Below are the code and all the weights of a small trained network. Each question names an input and a target symbol and asks about switching units off, where a switched-off unit gives its printed mean instead of its output.

import numpy as np


def w(rows, s, z=0):
    codes = np.array(rows[::2]) - 128.0
    scale = np.full(codes.shape[1], s)
    scale[-1] = z or s
    return codes * scale


def f(y):
    return y / 2 * (1 + np.tanh(0.7978845608 * (y + 0.044715 * y**3)))


def softmax(a):
    e = np.exp(a - a.max(-1, keepdims=True))
    return e / e.sum(-1, keepdims=True)


def log_softmax(a):
    a = a - a.max(-1, keepdims=True)
    return a - np.log(np.exp(a).sum(-1, keepdims=True))


def net(x, mask):
    ids = ['αγδεζημπσ'.index(c) for c in x.split()]
    T = len(ids)
    res = E[ids] + P[:T]
    u = 0
    for l in range(2):
        r = res
        for j in range(3):
            rows = slice(2 * j, 2 * j + 2)
            q, k, v = (r @ M[l][rows].T for M in (Q, K, V))
            z = softmax(np.where(np.tri(T) > 0, q @ k.T / 2**0.5, -1e9)) @ v
            o = O[l][rows]
            res = res + np.where(mask[u + j], z, o[:, -1]) @ o[:, :-1]
        u += 3
        y = f(res @ A[l][:, :-1].T + A[l][:, -1])
        res = res + np.where(mask[u : u + 12], y, B[l][:, -1]) @ B[l][:, :-1]
        u += 12
    return log_softmax(res[-1] @ U[:, :-1].T + U[:, -1])


Q, K, V, O, A, B = {}, {}, {}, {}, {}, {}
E = w([
[215,116,106,88,178,99],'α',
[120,152,155,84,67,151],'γ',
[95,97,78,186,84,2],'δ',
[178,76,156,47,89,53],'ε',
[179,122,86,145,81,148],'ζ',
[152,66,32,179,170,68],'η',
[47,176,54,171,162,101],'μ',
[95,27,209,121,160,128],'π',
[146,229,80,173,97,124],'σ',
],0.02)
P = w([
[119,142,133,206,64,185],'0',
[58,95,40,1,68,219],'1',
[99,132,75,91,78,166],'2',
[149,150,94,114,97,129],'3',
[197,175,81,118,120,111],'4',
[226,174,80,125,132,108],'5',
],0.0069)
Q[0] = w([
[91,162,158,218,151,148],'L0H1',
[137,50,126,177,64,142],'L0H1',
[183,106,80,11,10,93],'L0H2',
[254,134,175,97,119,151],'L0H2',
[87,78,154,170,203,146],'L0H3',
[148,156,215,34,186,172],'L0H3',
],0.0088)
K[0] = w([
[120,108,101,166,67,190],'L0H1',
[124,98,133,111,135,142],'L0H1',
[201,143,100,90,85,38],'L0H2',
[174,132,167,104,165,120],'L0H2',
[64,108,102,197,131,129],'L0H3',
[150,52,254,94,196,205],'L0H3',
],0.011)
V[0] = w([
[169,72,254,131,228,163],'L0H1',
[12,134,75,183,66,109],'L0H1',
[44,84,184,143,173,93],'L0H2',
[81,66,103,166,115,250],'L0H2',
[38,77,161,120,150,114],'L0H3',
[120,219,193,73,117,78],'L0H3',
],0.0057)
O[0] = w([
[233,151,156,154,134,63,151],'L0H1',
[169,184,130,221,124,201,170],'L0H1',
[178,136,115,136,121,188,152],'L0H2',
[138,177,104,97,172,255,135],'L0H2',
[124,106,188,196,135,106,254],'L0H3',
[149,170,140,176,43,170,26],'L0H3',
],0.0083,0.0028)
A[0] = w([
[120,152,193,18,127,191,11],'L0N1',
[82,188,42,209,103,49,82],'L0N2',
[253,240,132,173,174,137,73],'L0N3',
[68,136,100,39,38,173,105],'L0N4',
[254,221,208,61,52,193,45],'L0N5',
[128,156,80,207,202,165,62],'L0N6',
[33,255,234,214,110,99,55],'L0N7',
[115,29,32,175,163,124,14],'L0N8',
[117,181,117,187,93,132,2],'L0N9',
[171,90,66,153,247,108,19],'L0N10',
[198,165,142,198,175,245,100],'L0N11',
[33,62,136,133,178,34,113],'L0N12',
],0.0065,0.0068)
B[0] = w([
[92,133,104,68,163,71,118],'L0N1',
[83,120,115,124,102,200,242],'L0N2',
[170,138,153,44,83,111,122],'L0N3',
[160,152,137,164,114,80,200],'L0N4',
[28,103,169,131,196,113,150],'L0N5',
[69,128,129,57,148,118,144],'L0N6',
[188,125,115,37,165,86,138],'L0N7',
[108,212,191,117,41,86,166],'L0N8',
[149,87,115,68,119,85,119],'L0N9',
[141,146,195,107,71,3,157],'L0N10',
[112,103,116,147,112,57,169],'L0N11',
[64,110,151,198,146,186,254],'L0N12',
],0.0078,0.0047)
Q[1] = w([
[126,170,120,217,148,195],'L1H1',
[26,144,152,85,138,246],'L1H1',
[7,88,61,130,69,168],'L1H2',
[124,108,131,180,109,63],'L1H2',
[143,94,124,109,167,43],'L1H3',
[190,158,45,71,162,149],'L1H3',
],0.014)
K[1] = w([
[109,184,149,226,118,198],'L1H1',
[82,241,62,64,68,154],'L1H1',
[57,169,45,107,34,85],'L1H2',
[127,110,156,151,140,78],'L1H2',
[153,147,141,140,107,28],'L1H3',
[168,250,64,125,119,88],'L1H3',
],0.015)
V[1] = w([
[117,129,96,83,44,115],'L1H1',
[211,74,106,96,147,223],'L1H1',
[125,113,101,200,132,120],'L1H2',
[126,50,171,144,145,165],'L1H2',
[160,103,174,116,51,173],'L1H3',
[126,49,53,128,2,127],'L1H3',
],0.0084)
O[1] = w([
[150,115,156,75,120,133,159],'L1H1',
[184,146,109,175,155,98,24],'L1H1',
[120,107,121,93,93,162,245],'L1H2',
[134,155,192,144,250,127,255],'L1H2',
[151,150,231,103,98,84,192],'L1H3',
[205,105,162,182,143,131,182],'L1H3',
],0.012,0.004)
A[1] = w([
[143,232,89,112,102,149,255],'L1N1',
[173,31,141,11,97,102,162],'L1N2',
[109,173,116,80,74,129,72],'L1N3',
[194,118,93,121,133,27,213],'L1N4',
[101,118,152,106,126,100,86],'L1N5',
[166,164,137,49,188,191,75],'L1N6',
[195,159,98,114,72,130,23],'L1N7',
[158,233,136,111,103,186,50],'L1N8',
[123,134,184,73,115,92,65],'L1N9',
[172,101,208,124,154,107,100],'L1N10',
[107,72,144,129,97,163,152],'L1N11',
[184,136,82,151,73,114,226],'L1N12',
],0.012,0.0085)
B[1] = w([
[176,138,161,79,163,203,181],'L1N1',
[79,155,135,193,108,146,227],'L1N2',
[179,188,134,80,107,96,168],'L1N3',
[121,66,156,69,101,131,193],'L1N4',
[185,106,123,158,72,117,153],'L1N5',
[164,102,47,103,156,20,156],'L1N6',
[175,31,49,170,51,68,149],'L1N7',
[104,170,87,215,143,72,141],'L1N8',
[254,109,155,140,154,114,176],'L1N9',
[93,139,53,138,70,129,248],'L1N10',
[160,173,77,145,200,71,203],'L1N11',
[82,102,128,125,168,182,190],'L1N12',
],0.0089,0.017)
U = w([
[33,45,194,3,72,116,183],'α',
[121,175,214,67,92,125,241],'γ',
[47,157,179,248,146,178,253],'δ',
[117,96,167,149,36,70,16],'ε',
[167,59,174,106,133,188,68],'ζ',
[16,177,92,97,37,31,57],'η',
[72,134,131,60,113,161,176],'μ',
[157,105,87,86,151,21,150],'π',
[137,139,68,122,61,99,34],'σ',
],0.0058,0.0045)

Each question gives the input, a string of symbols that net reads in full, and the target symbol t.
The units are the heads (2 rows each of Q, K, V and O) and the neurons (one row each of A and B). Each row of codes is followed by its name. A weight is (code - 128) times the scale printed after its matrix; where a second scale follows, it is the last column's (O, A, B and U).
mask holds one flag per unit, layer by layer, with each layer's heads first. A switched-off unit (its flag False) gives its mean, the last column of its rows in O or B, instead of its output. The means were averaged over made-up inputs and are rounded, as every weight is.
A unit's drop is (log p(t) with every unit on - log p(t) with that unit switched off) / (log p(t) with every unit on - log p(t) with every unit switched off).
The circuit of an input: a set's keep is (log p(t) with only the set's units on - log p(t) with every unit switched off) / (log p(t) with every unit on - log p(t) with every unit switched off). Starting from the 12 units with the biggest drops (on a tie, the unit counted first), units are removed one at a time, each time the one whose removal leaves the highest keep (on an exact tie, the one counted first), for as long as the keep stays at least 0.8.
units of the circuit, in order: the units of the circuit, biggest drop first
unit that matters most: the unit with the biggest drop
top k neurons: the k neurons with the biggest drops, biggest first
top k neurons in layer l: the k neurons of layer l with the biggest drops, biggest first
heads that matter: for each layer, one digit per head in row order, 1 if its drop is at least 0.15 and else 0, layers parted by /
input ε δ π η, target α: top 2 neurons : L0N10, L1N4
input π γ η π π, target δ: heads that matter : 101 / 110
input μ μ σ γ, target σ: heads that matter : 111 / 010
input γ ε η, target ε: unit that matters most : L0N10
input μ δ α π α π, target π: top 2 neurons : L0N4, L1N6
input η η γ δ π δ, target η: top 2 neurons : L0N2, L0N12
input π γ π ζ, target π: top 2 neurons : L0N12, L1N2
input δ η η ζ, target δ: units of the circuit, in order : L1H3, L1N12, L1N6
input ζ σ γ, target σ: top 3 neurons : L1N7, L0N4, L0N12
input π π ζ, target π: top 2 neurons : L0N2, L1N6
input π α γ σ, target σ: units of the circuit, in order : L1N7, L1H2, L0H3
input π π γ, target π: heads that matter : 100 / 010
input σ π ζ, target ζ: top 2 neurons in layer 1 : L1N12, L1N1
input η ζ ζ, target ζ: unit that matters most : L0H1
input π π μ, target μ: top 2 neurons : L1N1, L0N6
input δ η σ π, target δ: heads that matter : 000 / 010
input ζ γ γ γ σ, target σ: top 3 neurons : L1N7, L1N8, L1N1
input π δ π γ γ, target π: top 3 neurons : L0N2, L0N12, L1N6
input η π μ π, target π: top 3 neurons : L1N6, L0N4, L1N2
input γ μ π γ γ, target γ: heads that matter : 100 / 001
input γ π ε ζ γ δ, target η: top 2 neurons : L0N12, L0N2
input γ π α η ε, target ε: unit that matters most : L0H2
input π π ε α, target α: heads that matter : 110 / 000
input ζ γ α γ, target α: top 2 neurons in layer 0 : L0N4, L0N12
